Here is a tiny trained network, its code and every weight. The questions are about switching its units off for an input and a class, where a switched-off unit gives its printed mean instead of its output.

import numpy as np


def w(rows, s, z=0):
    codes = np.array(rows[::2]) - 128.0
    scale = np.full(codes.shape[1], s)
    scale[-1] = z or s
    return codes * scale


def f(y):
    return np.maximum(y, 0)


def log_softmax(a):
    a = a - a.max(-1, keepdims=True)
    return a - np.log(np.exp(a).sum(-1, keepdims=True))


def net(x, mask):
    res = np.array(x, float).reshape(1, 6) / 4 @ E
    y = f(res @ A[0][:, :-1].T + A[0][:, -1])
    res = res + np.where(mask, y, B[0][:, -1]) @ B[0][:, :-1]
    return log_softmax(res[-1] @ U[:, :-1].T + U[:, -1])


A, B = {}, {}
E = w([
[128,202,225,104,71],'x0',
[128,128,128,125,126],'x1',
[129,128,128,131,128],'x2',
[138,169,33,117,23],'x3',
[95,199,124,222,178],'x4',
[254,151,113,109,162],'x5',
],0.0089)
A[0] = w([
[95,79,192,101,179,78],'neuron 1',
[70,119,124,119,134,65],'neuron 2',
[34,107,111,166,68,131],'neuron 3',
[103,210,117,205,215,203],'neuron 4',
[188,161,101,117,159,80],'neuron 5',
[123,27,84,117,173,101],'neuron 6',
[134,157,247,86,84,93],'neuron 7',
[145,187,55,113,47,32],'neuron 8',
[194,182,81,66,183,81],'neuron 9',
[210,158,106,178,111,173],'neuron 10',
[155,46,151,22,122,254],'neuron 11',
[167,59,169,202,162,97],'neuron 12',
[119,203,78,215,112,181],'neuron 13',
[64,121,141,152,89,51],'neuron 14',
[214,188,154,131,130,167],'neuron 15',
[118,78,39,151,147,14],'neuron 16',
[119,80,174,124,206,91],'neuron 17',
[167,93,113,67,82,174],'neuron 18',
[87,192,229,84,78,125],'neuron 19',
[135,66,253,181,220,150],'neuron 20',
[159,143,150,239,162,137],'neuron 21',
[37,73,180,185,47,157],'neuron 22',
[72,98,156,127,71,154],'neuron 23',
[128,180,134,209,135,212],'neuron 24',
[108,60,41,90,211,84],'neuron 25',
[66,110,117,129,107,84],'neuron 26',
[136,19,175,63,73,239],'neuron 27',
[119,130,12,184,22,63],'neuron 28',
[171,227,220,91,79,53],'neuron 29',
[128,66,204,138,174,37],'neuron 30',
],0.0083,0.0046)
B[0] = w([
[168,165,157,117,80,185],'neuron 1',
[238,32,176,133,159,149],'neuron 2',
[157,40,195,94,174,209],'neuron 3',
[82,169,28,54,95,228],'neuron 4',
[153,20,200,153,169,157],'neuron 5',
[100,154,74,198,97,200],'neuron 6',
[82,123,42,253,77,205],'neuron 7',
[238,161,189,128,48,185],'neuron 8',
[172,25,167,133,183,171],'neuron 9',
[120,81,164,89,172,182],'neuron 10',
[45,177,68,77,160,254],'neuron 11',
[114,121,156,134,68,179],'neuron 12',
[66,136,117,45,109,207],'neuron 13',
[175,44,146,153,159,162],'neuron 14',
[122,29,125,129,192,190],'neuron 15',
[156,123,96,202,77,169],'neuron 16',
[193,163,194,98,14,193],'neuron 17',
[76,134,103,80,159,199],'neuron 18',
[100,112,76,205,148,221],'neuron 19',
[136,141,167,99,22,254],'neuron 20',
[87,102,123,64,110,185],'neuron 21',
[173,89,152,106,215,229],'neuron 22',
[110,114,183,137,188,195],'neuron 23',
[81,104,32,46,133,201],'neuron 24',
[141,139,55,250,90,206],'neuron 25',
[213,76,171,121,175,163],'neuron 26',
[80,177,65,73,143,250],'neuron 27',
[232,195,198,107,47,212],'neuron 28',
[126,79,80,230,112,198],'neuron 29',
[234,175,159,119,30,178],'neuron 30',
],0.0058,0.0081)
U = w([
[134,106,136,126,139,254],'0',
[199,158,189,115,69,53],'1',
[124,91,89,248,123,51],'2',
[93,132,108,54,159,42],'3',
[177,18,192,126,213,56],'4',
[136,137,145,126,163,232],'5',
],0.012,0.0082)

Each question gives the input, the list of numbers given to net, and the class t.
The units are the neurons (one row each of A and B). Each row of codes is followed by its name. A weight is (code - 128) times the scale printed after its matrix; where a second scale follows, it is the last column's (A, B and U).
mask holds one flag per neuron, in row order. A switched-off neuron (its flag False) gives its mean, the last column of its row in B, instead of its output. The means were averaged over made-up inputs and are rounded, as every weight is.
A unit's drop is (log p(t) with every unit on - log p(t) with that unit switched off) / (log p(t) with every unit on - log p(t) with every unit switched off).
The circuit of an input: a set's keep is (log p(t) with only the set's units on - log p(t) with every unit switched off) / (log p(t) with every unit on - log p(t) with every unit switched off). Starting from the 12 units with the biggest drops (on a tie, the unit counted first), units are removed one at a time, each time the one whose removal leaves the highest keep (on an exact tie, the one counted first), for as long as the keep stays at least 0.8.
units of the circuit, in order: the units of the circuit, biggest drop first
unit that matters most: the unit with the biggest drop
top k neurons: the k neurons with the biggest drops, biggest first
input [-3,3,4,3,-7,-2], class 3: units of the circuit, in order	[neuron 11; neuron 27]
input [-2,-4,4,7,-3,0], class 1: units of the circuit, in order	[neuron 28]
input [8,-3,1,6,-7,2], class 2: top 2 neurons	[neuron 29; neuron 7]
input [-2,2,4,1,-3,5], class 4: units of the circuit, in order	[neuron 9; neuron 4]
input [-3,-7,0,5,7,-5], class 3: units of the circuit, in order	[neuron 13; neuron 4]
input [-3,3,-3,3,-1,6], class 4: units of the circuit, in order	[neuron 9; neuron 5; neuron 4]
input [-3,2,1,-5,7,5], class 3: units of the circuit, in order	[neuron 4; neuron 21]
input [-6,-2,5,-5,0,-8], class 4: top 2 neurons	[neuron 22; neuron 3]
input [-3,-2,3,7,6,4], class 1: top 4 neurons	[neuron 28; neuron 8; neuron 11; neuron 27]
input [-4,-2,-4,5,-3,-8], class 4: units of the circuit, in order	[neuron 3; neuron 22; neuron 26]
input [6,5,2,2,-1,2], class 2: units of the circuit, in order	[neuron 29; neuron 7; neuron 19]
input [8,-4,0,-7,0,4], class 2: units of the circuit, in order	[neuron 7; neuron 29]
input [-8,5,-5,-7,0,1], class 2: top 2 neurons	[neuron 25; neuron 6]
input [-3,-5,-5,3,-3,7], class 4: unit that matters most	neuron 9
input [6,-5,-5,1,-5,-3], class 2: units of the circuit, in order	[neuron 7; neuron 19]
input [-5,8,7,-8,8,7], class 1: units of the circuit, in order	[neuron 20; neuron 17]
input [3,3,2,-2,6,0], class 3: top 2 neurons	[neuron 4; neuron 24]
input [-3,0,3,2,6,-6], class 3: units of the circuit, in order	[neuron 4; neuron 13]
input [6,2,-6,-5,8,8], class 3: top 3 neurons	[neuron 4; neuron 24; neuron 21]
input [7,7,5,-2,-4,7], class 2: units of the circuit, in order	[neuron 7; neuron 29]
input [6,3,7,-8,2,4], class 1: unit that matters most	neuron 20
input [6,-5,4,0,-8,-2], class 3: top 2 neurons	[neuron 27; neuron 11]
input [7,1,-5,-1,-4,-8], class 4: units of the circuit, in order	[neuron 22; neuron 3]
input [2,-1,5,1,-6,4], class 3: top 3 neurons	[neuron 11; neuron 27; neuron 18]
input [6,-4,-2,-3,-8,1], class 3: top 2 neurons	[neuron 11; neuron 27]
input [-2,0,-5,6,0,-4], class 1: top 2 neurons	[neuron 28; neuron 8]
input [-4,-1,-7,7,3,-8], class 4: top 2 neurons	[neuron 3; neuron 22]
